Below is a small trained network, with its code and all its weights. Each question gives an input and a target symbol and asks what happens when units are switched off, that is, made to give their printed mean instead of their output.

import numpy as np


def w(rows, s, z=0):
    codes = np.array(rows[::2]) - 128.0
    scale = np.full(codes.shape[1], s)
    scale[-1] = z or s
    return codes * scale


def f(y):
    return np.maximum(y, 0)


def softmax(a):
    e = np.exp(a - a.max(-1, keepdims=True))
    return e / e.sum(-1, keepdims=True)


def log_softmax(a):
    a = a - a.max(-1, keepdims=True)
    return a - np.log(np.exp(a).sum(-1, keepdims=True))


def net(x, mask):
    ids = ['βδεζθλμπψω'.index(c) for c in x.split()]
    T = len(ids)
    res = E[ids] + P[:T]
    u = 0
    for l in range(3):
        q, k, v = (res @ M[l].T for M in (Q, K, V))
        z = softmax(np.where(np.tri(T) > 0, q @ k.T / 3**0.5, -1e9)) @ v
        res = res + np.where(mask[u], z, O[l][:, -1]) @ O[l][:, :-1]
        u += 1
        y = f(res @ A[l][:, :-1].T + A[l][:, -1])
        res = res + np.where(mask[u : u + 8], y, B[l][:, -1]) @ B[l][:, :-1]
        u += 8
    return log_softmax(res[-1] @ U[:, :-1].T + U[:, -1])


Q, K, V, O, A, B = {}, {}, {}, {}, {}, {}
E = w([
[4,56,92,70],'β',
[144,89,188,115],'δ',
[172,102,157,94],'ε',
[177,119,16,128],'ζ',
[147,40,73,73],'θ',
[180,123,17,130],'λ',
[63,190,109,181],'μ',
[123,130,192,100],'π',
[121,128,190,126],'ψ',
[98,153,184,123],'ω',
],0.019)
P = w([
[188,73,203,114],'0',
[126,2,160,183],'1',
[126,16,147,181],'2',
[120,21,138,178],'3',
[160,59,136,167],'4',
[156,65,133,161],'5',
[150,65,131,157],'6',
[147,68,129,156],'7',
[143,66,130,147],'8',
[141,69,128,146],'9',
[139,68,129,142],'10',
[136,72,127,141],'11',
[132,71,136,128],'12',
],0.0087)
Q[0] = w([
[228,80,50,72],'L0H1',
[246,64,140,214],'L0H1',
[79,226,1,245],'L0H1',
],0.0059)
K[0] = w([
[254,99,94,166],'L0H1',
[164,162,200,168],'L0H1',
[93,215,102,197],'L0H1',
],0.0078)
V[0] = w([
[152,69,87,177],'L0H1',
[75,161,153,2],'L0H1',
[105,74,73,85],'L0H1',
],0.0073)
O[0] = w([
[177,1,144,68,240],'L0H1',
[203,205,71,168,97],'L0H1',
[76,134,104,31,254],'L0H1',
],0.0073,0.0036)
A[0] = w([
[116,249,147,183,108],'L0N1',
[204,173,174,68,65],'L0N2',
[200,237,132,95,61],'L0N3',
[126,92,169,158,81],'L0N4',
[172,77,163,114,254],'L0N5',
[225,156,136,98,97],'L0N6',
[95,67,104,73,104],'L0N7',
[104,99,242,139,212],'L0N8',
],0.012,0.0063)
B[0] = w([
[195,142,91,194,135],'L0N1',
[114,44,120,213,137],'L0N2',
[213,66,242,189,129],'L0N3',
[180,129,103,61,150],'L0N4',
[36,169,102,175,252],'L0N5',
[145,65,118,251,137],'L0N6',
[218,159,136,157,230],'L0N7',
[37,148,116,152,225],'L0N8',
],0.011,0.014)
Q[1] = w([
[117,162,92,140],'L1H1',
[233,233,102,15],'L1H1',
[255,91,135,190],'L1H1',
],0.0079)
K[1] = w([
[171,51,95,150],'L1H1',
[189,173,146,172],'L1H1',
[226,127,65,2],'L1H1',
],0.0062)
V[1] = w([
[175,205,30,75],'L1H1',
[151,253,177,95],'L1H1',
[156,144,95,154],'L1H1',
],0.0049)
O[1] = w([
[178,255,117,20,2],'L1H1',
[78,165,142,202,11],'L1H1',
[183,114,197,22,128],'L1H1',
],0.004,0.0057)
A[1] = w([
[126,207,116,13,95],'L1N1',
[190,146,115,115,126],'L1N2',
[102,91,87,120,162],'L1N3',
[115,202,252,121,2],'L1N4',
[196,145,108,30,115],'L1N5',
[117,136,90,138,125],'L1N6',
[151,186,135,162,108],'L1N7',
[104,120,110,122,142],'L1N8',
],0.017,0.018)
B[1] = w([
[143,114,44,171,132],'L1N1',
[110,115,135,90,157],'L1N2',
[165,145,125,96,252],'L1N3',
[252,247,9,15,128],'L1N4',
[56,107,53,141,154],'L1N5',
[147,134,154,110,180],'L1N6',
[93,128,77,126,131],'L1N7',
[139,128,141,88,196],'L1N8',
],0.017,0.015)
Q[2] = w([
[118,158,56,112],'L2H1',
[14,244,214,7],'L2H1',
[25,77,180,121],'L2H1',
],0.011)
K[2] = w([
[86,146,149,76],'L2H1',
[6,110,109,187],'L2H1',
[121,107,154,194],'L2H1',
],0.015)
V[2] = w([
[100,233,189,61],'L2H1',
[95,2,147,4],'L2H1',
[127,23,217,153],'L2H1',
],0.0076)
O[2] = w([
[64,133,207,116,3],'L2H1',
[136,12,138,69,181],'L2H1',
[88,109,41,81,88],'L2H1',
],0.012,0.0062)
A[2] = w([
[160,197,10,153,46],'L2N1',
[94,179,2,78,38],'L2N2',
[62,96,75,121,9],'L2N3',
[111,146,64,99,53],'L2N4',
[169,156,239,48,146],'L2N5',
[158,177,235,192,106],'L2N6',
[99,36,156,218,62],'L2N7',
[139,199,111,153,64],'L2N8',
],0.0092,0.011)
B[2] = w([
[147,109,205,45,228],'L2N1',
[111,113,84,249,252],'L2N2',
[199,80,186,113,159],'L2N3',
[178,112,180,138,179],'L2N4',
[188,81,160,222,192],'L2N5',
[110,100,62,25,163],'L2N6',
[121,203,84,144,140],'L2N7',
[127,164,206,141,162],'L2N8',
],0.012,0.011)
U = w([
[206,144,134,85,145],'β',
[69,95,74,9,146],'δ',
[92,85,44,160,2],'ε',
[100,122,157,120,108],'ζ',
[108,128,154,122,97],'θ',
[103,119,153,120,76],'λ',
[108,175,125,55,154],'μ',
[146,162,107,210,47],'π',
[66,176,62,149,215],'ψ',
[148,197,139,141,114],'ω',
],0.012,0.0086)

Each question gives the input, a string of symbols that net reads in full, and the target symbol t.
The units are the heads (3 rows each of Q, K, V and O) and the neurons (one row each of A and B). Each row of codes is followed by its name. A weight is (code - 128) times the scale printed after its matrix; where a second scale follows, it is the last column's (O, A, B and U).
mask holds one flag per unit, layer by layer, with each layer's heads first. A switched-off unit (its flag False) gives its mean, the last column of its rows in O or B, instead of its output. The means were averaged over made-up inputs and are rounded, as every weight is.
A unit's drop is (log p(t) with every unit on - log p(t) with that unit switched off) / (log p(t) with every unit on - log p(t) with every unit switched off).
The circuit of an input: a set's keep is (log p(t) with only the set's units on - log p(t) with every unit switched off) / (log p(t) with every unit on - log p(t) with every unit switched off). Starting from the 12 units with the biggest drops (on a tie, the unit counted first), units are removed one at a time, each time the one whose removal leaves the highest keep (on an exact tie, the one counted first), for as long as the keep stays at least 0.8.
circuit, biggest first: the units of the circuit, biggest drop first
unit that matters most: the unit with the biggest drop
top k neurons: the k neurons with the biggest drops, biggest first
k most important neurons of layer l: the k neurons of layer l with the biggest drops, biggest first
input ε λ ψ ψ δ θ π ψ β π ψ ψ, target ε: top 2 neurons => (L0N6 L0N4)
input β δ β π β β π ζ β ψ, target β: most important neuron of layer 1 => (L1N5)
input μ ω ω, target μ: 2 most important neurons of layer 0 => (L0N1 L0N4)
input π π ω ψ β ε δ ψ δ ψ θ, target β: top 2 neurons => (L0N5 L0N4)
input β β ω ψ ε ψ θ ω, target β: 2 most important neurons of layer 1 => (L1N5 L1N1)
input π ψ ψ δ ζ ψ ζ ζ μ β, target β: circuit, biggest first => (L0N7 L0N5)
input μ ψ λ θ ζ δ ψ δ π ζ ψ, target μ: top 3 neurons => (L2N6 L1N3 L1N7)
input δ β ψ ψ λ θ ψ θ δ μ ζ π, target δ: top 2 neurons => (L0N7 L0N2)
input ω δ ω δ ψ δ ψ ω, target ω: top 4 neurons => (L0N2 L0N7 L0N3 L0N1)
input ω ζ λ λ ζ ε λ λ δ ε π ε π, target ω: circuit, biggest first => (L0H1 L2H1 L1N7)
input ζ δ ψ ω β ω ψ π ζ λ π θ ψ, target ζ: top 2 neurons => (L0N7 L2N5)
input π π β ε, target π: top 3 neurons => (L2N2 L0N7 L0N5)
input ψ ψ μ ψ ψ β ω ψ ψ ζ, target β: 2 most important neurons of layer 0 => (L0N7 L0N4)
input ψ ζ β ω θ π δ β ε β, target ε: top 4 neurons => (L0N7 L0N5 L0N8 L1N5)
input ε λ π ε π θ θ π θ ψ β ω, target ε: top 3 neurons => (L0N6 L2N2 L0N2)
input ζ θ β π μ ζ ω β β ε μ ψ, target ζ: circuit, biggest first => (L0N7 L2H1 L0N8)
input δ β ψ, target δ: circuit, biggest first => (L2H1)
input ζ λ β ψ π ω λ δ ε ζ λ ψ ζ, target ε: circuit, biggest first => (L0N8 L1N5 L1H1 L2N2)
input β π ε π, target β: top 4 neurons => (L0N7 L1N5 L0N5 L0N8)
input ω β ζ ψ ω π ψ ζ ψ, target ω: unit that matters most => L0N7
input π β β δ ψ δ ω ω, target π: top 4 neurons => (L2N2 L0N3 L0N2 L0N7)
input ω ψ ψ δ π π ζ ψ, target ω: top 4 neurons => (L0N2 L0N7 L0N3 L0N1)
input μ β ζ ζ ε δ ψ ε β π δ λ ω, target μ: top 3 neurons => (L2N6 L1N3 L0N1)
input ω ψ λ ψ ζ λ ψ δ θ π β ω, target ω: 3 most important neurons of layer 2 => (L2N1 L2N2 L2N8)
input ψ ε ε, target ψ: 3 most important neurons of layer 0 => (L0N7 L0N5 L0N2)
input μ ζ θ π μ β π, target μ: 3 most important neurons of layer 2 => (L2N6 L2N8 L2N2)
